[[113 122 134 138 134 130 136 129]
 [136 129 117 118 133 103 127 139]
 [139 145 135 124 118 131 142 143]
 [112 122 120 128 125 141 127 142]
 [111 119 120 137 129 136 129 144]
 [132 127 127 132 133 132 112 129]
 [131 115 130 128 115 118 143 127]
 [125 127 137 125 119 136 122 134]
 [110 119 122 143 130 134 131 141]
 [121 129 122 138 128 140 122 140]
 [123 119 125 133 130 121 130 134]
 [127 142 130 156 124 128 106 136]]
->
[[139 145 135 124 118 131 142 143]
 [136 129 117 118 133 103 127 139]
 [132 127 127 132 133 132 112 129]
 [131 115 130 128 115 118 143 127]
 [127 142 130 156 124 128 106 136]
 [125 127 137 125 119 136 122 134]
 [123 119 125 133 130 121 130 134]
 [121 129 122 138 128 140 122 140]
 [113 122 134 138 134 130 136 129]
 [112 122 120 128 125 141 127 142]
 [111 119 120 137 129 136 129 144]
 [110 119 122 143 130 134 131 141]]

[[132 128 132 120 106 120 146 120 115 121 118]
 [122 135 105 142 128 124 138 118 131 113 128]
 [142 144 151 134 122 122 123 116 112 108 135]
 [124 131 150 123 136 139 147 133 107 144 133]
 [120 142 118 134 117 131 127 131 127 106 122]
 [134 103 114 130 133 121 128 118 120 145 131]]
->
[[142 144 151 134 122 122 123 116 112 108 135]
 [134 103 114 130 133 121 128 118 120 145 131]
 [132 128 132 120 106 120 146 120 115 121 118]
 [124 131 150 123 136 139 147 133 107 144 133]
 [122 135 105 142 128 124 138 118 131 113 128]
 [120 142 118 134 117 131 127 131 127 106 122]]

[[155 108 151 111 155 155 154 154 106 154 154 154 155]
 [112 145 121 144 110 110 111 111 145 110 110 111 116]
 [129 128 127 124 130 130 130 130 128 130 130 130 128]]
->
[[155 108 151 111 155 155 154 154 106 154 154 154 155]
 [129 128 127 124 130 130 130 130 128 130 130 130 128]
 [112 145 121 144 110 110 111 111 145 110 110 111 116]]

[[105 128 146 149 114 125 105 123 106 136 112]
 [140 106 118 110 128 112 147 119 151 122 149]
 [148 135 145 125 119 134 109 109 104 116 122]
 [115 129 105 150 107 110 115 112 126 122 124]
 [123 114 108 144 149 149 142 120 109 149 130]
 [142 145 133 149 137 116 135 139 136 111 150]]
->
[[148 135 145 125 119 134 109 109 104 116 122]
 [142 145 133 149 137 116 135 139 136 111 150]
 [140 106 118 110 128 112 147 119 151 122 149]
 [123 114 108 144 149 149 142 120 109 149 130]
 [115 129 105 150 107 110 115 112 126 122 124]
 [105 128 146 149 114 125 105 123 106 136 112]]

[[135 136 145 138 111 125 100]
 [130 129 132 129 135 116 125]
 [122 142 133 110 122 119 125]
 [123 123 126 126 138 119 147]
 [126 130 125 126 145 144 119]]
->
[[135 136 145 138 111 125 100]
 [130 129 132 129 135 116 125]
 [126 130 125 126 145 144 119]
 [123 123 126 126 138 119 147]
 [122 142 133 110 122 119 125]]

[[111 151 140 129 132 110 130 124 103 106 143 116]
 [134 122 136 129 133 117 128 119  99 126 124 105]
 [138 131 123 128 136 121 129 103 127 125 139 119]
 [135 130 145 132 144 115 112 131 151 144 111 132]
 [121 123 137 128 124 130 133 132 120 129 118 124]
 [120 140 133 130 126 125 126 146 129 123 134 136]]
->
[[138 131 123 128 136 121 129 103 127 125 139 119]
 [135 130 145 132 144 115 112 131 151 144 111 132]
 [134 122 136 129 133 117 128 119  99 126 124 105]
 [121 123 137 128 124 130 133 132 120 129 118 124]
 [120 140 133 130 126 125 126 146 129 123 134 136]
 [111 151 140 129 132 110 130 124 103 106 143 116]]

[[135 140]
 [140 114]
 [102 129]
 [117 142]
 [142 131]
 [137 121]
 [141 129]
 [119 133]
 [121 100]
 [146 139]
 [107 126]]
->
[[146 139]
 [142 131]
 [141 129]
 [140 114]
 [137 121]
 [135 140]
 [121 100]
 [119 133]
 [117 142]
 [107 126]
 [102 129]]
---
[[ 99 105 108 133 125 141 117 140]
 [115 145 135 117 134 118 131 123]]
->
[[115 145 135 117 134 118 131 123]
 [ 99 105 108 133 125 141 117 140]]

[[154 130 129 131 153 153 129 155 129 155]
 [153 150 126 123 154 155 127 151 127 150]
 [154 127 128 130 129 152 123 153 127 128]]
->
[[153 150 126 123 154 155 127 151 127 150]
 [154 130 129 131 153 153 129 155 129 155]
 [154 127 128 130 129 152 123 153 127 128]]

[[145 145 130 133 120 131 142 157 136 133 131 138 130 123 139]
 [130 134 127 138 142 119 126 121 121 128 142 119 115 137 126]
 [141 123 130 134 134 121 123 119 119 124 140 122 125 129 121]
 [133 125 130 118 132 132 131 117 128 130 122 150 121 130 139]]
->
[[145 145 130 133 120 131 142 157 136 133 131 138 130 123 139]
 [130 134 127 138 142 119 126 121 121 128 142 119 115 137 126]
 [133 125 130 118 132 132 131 117 128 130 122 150 121 130 139]
 [141 123 130 134 134 121 123 119 119 124 140 122 125 129 121]]

[[145 144 139 130 132 132 132 149 118 115 110 127 113 117 128]
 [133 138 108 124 110 109 133 126 137 141 139 116 136 129 110]
 [137 147 115 127 104 116 126 122 129 124 125 114 131 118 128]
 [143 155 127 124 128 139 130 131 134 113 114 128 125 119 115]]
->
[[143 155 127 124 128 139 130 131 134 113 114 128 125 119 115]
 [137 147 115 127 104 116 126 122 129 124 125 114 131 118 128]
 [145 144 139 130 132 132 132 149 118 115 110 127 113 117 128]
 [133 138 108 124 110 109 133 126 137 141 139 116 136 129 110]]

[[ 99 149 139]
 [126 131 152]
 [150 115 123]
 [122 111 146]
 [137 124 119]]
->
[[ 99 149 139]
 [126 131 152]
 [137 124 119]
 [150 115 123]
 [122 111 146]]

[[129 119 130 127 115 125 129 133 124 125 124 115 130 129]
 [136 116 111 130 119 120 106 112 132 132 134 122 124 122]
 [125 128 129 123 125 129 131 128 124 127 132 124 130 130]
 [127 132 124 126 144 125 132 113 134 132 130 134 129 131]]
->
[[127 132 124 126 144 125 132 113 134 132 130 134 129 131]
 [125 128 129 123 125 129 131 128 124 127 132 124 130 130]
 [129 119 130 127 115 125 129 133 124 125 124 115 130 129]
 [136 116 111 130 119 120 106 112 132 132 134 122 124 122]]

[[120 110 128 113 146 107 150 116 133]
 [114 129 133 137 113 100 111 150 124]
 [120 130 143 137 111 104 113 152 123]
 [117 103 127 110 139 111 151 123 136]]
->
[[120 130 143 137 111 104 113 152 123]
 [114 129 133 137 113 100 111 150 124]
 [120 110 128 113 146 107 150 116 133]
 [117 103 127 110 139 111 151 123 136]]
